Below is a small trained network, with its code and all its weights. Each question gives an input and a class and asks what happens when units are switched off, that is, made to give their printed mean instead of their output.

import numpy as np


def w(rows, s, z=0):
    codes = np.array(rows[::2]) - 128.0
    scale = np.full(codes.shape[1], s)
    scale[-1] = z or s
    return codes * scale


def norm(h):
    return h / np.sqrt((h * h).mean(-1, keepdims=True) + 1e-5)


def f(y):
    return np.maximum(y, 0)


def log_softmax(a):
    a = a - a.max(-1, keepdims=True)
    return a - np.log(np.exp(a).sum(-1, keepdims=True))


def net(x, mask):
    res = np.array(x, float).reshape(1, 7) / 4 @ E
    u = 0
    for l in range(3):
        y = f(norm(res) @ A[l][:, :-1].T + A[l][:, -1])
        res = res + np.where(mask[u : u + 8], y, B[l][:, -1]) @ B[l][:, :-1]
        u += 8
    return log_softmax(norm(res)[-1] @ U[:, :-1].T + U[:, -1])


A, B = {}, {}
E = w([
[230,98,150,85,206,156,174,81,97,85,127,254],'x0',
[205,155,122,178,67,47,84,137,46,93,53,88],'x1',
[206,209,187,118,85,143,116,114,55,228,178,138],'x2',
[89,57,121,163,150,24,175,116,7,232,158,151],'x3',
[155,82,142,76,137,137,83,90,137,91,188,80],'x4',
[125,49,96,101,60,233,187,116,76,150,126,118],'x5',
[122,97,121,89,158,151,69,107,137,59,162,75],'x6',
],0.0088)
A[0] = w([
[110,129,145,122,153,56,115,122,82,210,198,125,106],'L0N0',
[97,89,133,118,134,126,153,135,147,148,143,144,70],'L0N1',
[105,37,112,125,121,152,137,120,29,124,140,92,2],'L0N2',
[206,98,124,130,69,148,167,125,50,151,102,156,253],'L0N3',
[72,31,116,117,174,88,159,120,169,111,156,149,168],'L0N4',
[43,110,111,157,71,97,144,144,115,165,85,71,165],'L0N5',
[83,135,125,145,160,130,187,133,103,192,114,246,163],'L0N6',
[122,126,135,109,116,252,149,123,151,174,176,148,183],'L0N7',
],0.035,0.0046)
B[0] = w([
[180,173,101,148,164,98,132,25,117,230,240,118,243],'L0N0',
[133,139,136,155,155,174,72,133,148,149,90,87,174],'L0N1',
[71,59,86,48,51,153,17,129,10,88,135,168,230],'L0N2',
[185,96,186,125,172,46,151,122,94,183,111,211,242],'L0N3',
[62,174,167,91,212,158,119,122,185,92,21,136,249],'L0N4',
[97,146,91,141,137,154,233,133,140,82,157,20,252],'L0N5',
[150,85,215,177,200,17,163,184,156,104,20,253,254],'L0N6',
[173,138,119,56,110,208,117,147,234,137,152,77,227],'L0N7',
],0.021,0.027)
A[1] = w([
[130,121,123,228,102,61,185,115,78,153,158,118,2],'L1N0',
[67,185,86,190,35,173,141,175,180,135,133,100,11],'L1N1',
[95,154,184,201,112,76,55,131,132,117,53,163,25],'L1N2',
[115,131,117,254,94,72,153,131,106,164,172,114,57],'L1N3',
[182,164,111,198,120,101,83,127,132,49,118,133,165],'L1N4',
[164,137,149,156,109,53,124,155,98,198,101,148,55],'L1N5',
[161,88,99,221,141,148,105,119,135,64,140,129,22],'L1N6',
[110,142,135,199,79,134,120,161,91,122,101,87,19],'L1N7',
],0.028,0.003)
B[1] = w([
[96,254,97,193,105,92,196,146,92,143,120,93,209],'L1N0',
[94,122,161,71,174,163,140,205,150,72,21,152,189],'L1N1',
[137,48,151,85,116,96,75,147,182,164,135,193,242],'L1N2',
[165,186,77,112,159,134,249,149,75,70,188,120,185],'L1N3',
[86,161,123,73,204,148,98,53,67,167,137,135,158],'L1N4',
[68,164,114,148,175,119,139,144,161,72,69,118,251],'L1N5',
[130,125,94,149,128,117,108,65,125,164,112,114,136],'L1N6',
[127,104,133,113,66,114,95,134,176,97,124,144,141],'L1N7',
],0.02,0.018)
A[2] = w([
[157,105,133,201,72,139,80,137,108,136,133,124,61],'L2N0',
[164,133,129,172,93,121,140,141,155,181,145,137,72],'L2N1',
[141,124,132,189,99,144,109,135,119,117,126,131,92],'L2N2',
[148,106,153,227,68,122,73,115,140,130,132,122,38],'L2N3',
[124,92,118,253,76,152,151,125,82,124,166,129,2],'L2N4',
[124,118,128,205,97,119,80,115,145,120,126,124,65],'L2N5',
[146,118,162,206,102,129,71,138,142,153,101,167,57],'L2N6',
[162,131,135,224,87,143,110,107,132,136,143,101,87],'L2N7',
],0.04,0.0031)
B[2] = w([
[128,194,125,161,82,115,197,172,84,129,140,87,129],'L2N0',
[208,139,137,240,23,105,80,193,133,61,143,111,185],'L2N1',
[172,140,140,120,73,120,140,217,187,150,108,92,128],'L2N2',
[115,110,171,124,70,241,75,216,163,134,55,134,128],'L2N3',
[161,111,205,178,123,113,74,175,183,138,58,214,173],'L2N4',
[181,89,108,78,110,123,160,170,148,86,92,139,128],'L2N5',
[100,181,166,179,63,188,7,179,140,126,29,159,254],'L2N6',
[166,119,162,78,137,76,134,190,184,155,51,213,148],'L2N7',
],0.016,0.009)
U = w([
[115,139,99,100,137,134,73,52,70,183,166,125,71],'0',
[116,54,100,105,5,140,89,166,31,85,131,135,96],'1',
[131,103,184,116,179,92,102,141,155,127,49,205,190],'2',
[152,168,115,195,146,57,197,112,71,142,150,131,162],'3',
[83,157,111,116,118,210,130,150,183,66,90,40,187],'4',
[220,129,141,117,84,145,127,137,174,190,178,123,83],'5',
[139,103,132,204,95,147,109,115,112,118,121,127,2],'6',
],0.017,0.0046)

Each question gives the input, the list of numbers given to net, and the class t.
The units are the neurons (one row each of A and B). Each row of codes is followed by its name. A weight is (code - 128) times the scale printed after its matrix; where a second scale follows, it is the last column's (A, B and U).
mask holds one flag per neuron, layer by layer. A switched-off neuron (its flag False) gives its mean, the last column of its row in B, instead of its output. The means were averaged over made-up inputs and are rounded, as every weight is.
A unit's drop is (log p(t) with every unit on - log p(t) with that unit switched off) / (log p(t) with every unit on - log p(t) with every unit switched off).
The circuit of an input: a set's keep is (log p(t) with only the set's units on - log p(t) with every unit switched off) / (log p(t) with every unit on - log p(t) with every unit switched off). Starting from the 12 units with the biggest drops (on a tie, the unit counted first), units are removed one at a time, each time the one whose removal leaves the highest keep (on an exact tie, the one counted first), for as long as the keep stays at least 0.8.
units of the circuit, in order: the units of the circuit, biggest drop first
most important unit: the unit with the biggest drop
top k neurons: the k neurons with the biggest drops, biggest first
k most important neurons of layer l: the k neurons of layer l with the biggest drops, biggest first
drop of u: that unit's drop, to one decimal
input [-4,4,4,-8,3,-1,7], class 0: units of the circuit, in order -> (L0N6; L0N4)
input [0,4,2,7,8,3,-1], class 0: units of the circuit, in order -> (L0N0)
input [1,5,-6,-8,-4,5,7], class 0: top 3 neurons -> (L0N5; L0N7; L0N3)
input [-8,-4,8,0,6,3,2], class 4: top 2 neurons -> (L0N3; L0N6)
input [3,2,-4,1,7,6,-1], class 1: top 2 neurons -> (L0N2; L0N6)
input [-4,-3,5,6,1,0,8], class 0: 2 most important neurons of layer 0 -> (L0N0; L0N2)
input [2,3,5,-8,-7,4,5], class 5: top 2 neurons -> (L0N7; L0N6)
input [1,6,-7,-8,-3,3,2], class 0: units of the circuit, in order -> (L0N5; L0N6; L0N4)
input [8,-1,4,5,0,-7,1], class 3: 4 most important neurons of layer 0 -> (L0N0; L0N4; L0N2; L0N7)
input [-1,-3,8,0,3,3,-4], class 5: top 3 neurons -> (L0N7; L0N0; L0N4)
input [7,0,8,-7,-1,-1,0], class 5: top 3 neurons -> (L0N7; L0N6; L0N4)
input [-1,-7,6,-8,1,-3,3], class 4: 2 most important neurons of layer 0 -> (L0N3; L0N0)
input [-5,-4,-1,8,-1,-1,6], class 0: top 2 neurons -> (L0N0; L0N2)
input [-6,0,-1,1,-3,3,3], class 4: most important unit -> L0N5
input [0,-3,1,-4,8,-5,6], class 4: top 2 neurons -> (L0N6; L0N3)
input [-3,2,8,-7,-7,2,4], class 5: top 2 neurons -> (L0N6; L0N7)
input [-8,1,3,-2,7,-3,5], class 3: 4 most important neurons of layer 0 -> (L0N7; L0N4; L0N2; L0N1)
input [3,5,7,-2,-2,-8,4], class 3: top 2 neurons -> (L0N4; L0N7)
input [5,-2,8,0,8,3,4], class 5: top 2 neurons -> (L0N7; L0N6)
input [-1,4,-5,2,-6,-8,-1], class 3: most important unit -> L0N7
input [-5,6,-6,5,4,4,-3], class 1: 2 most important neurons of layer 0 -> (L0N2; L0N7)
input [-5,3,-8,-2,3,-4,4], class 4: drop of L0N6 -> 0.4
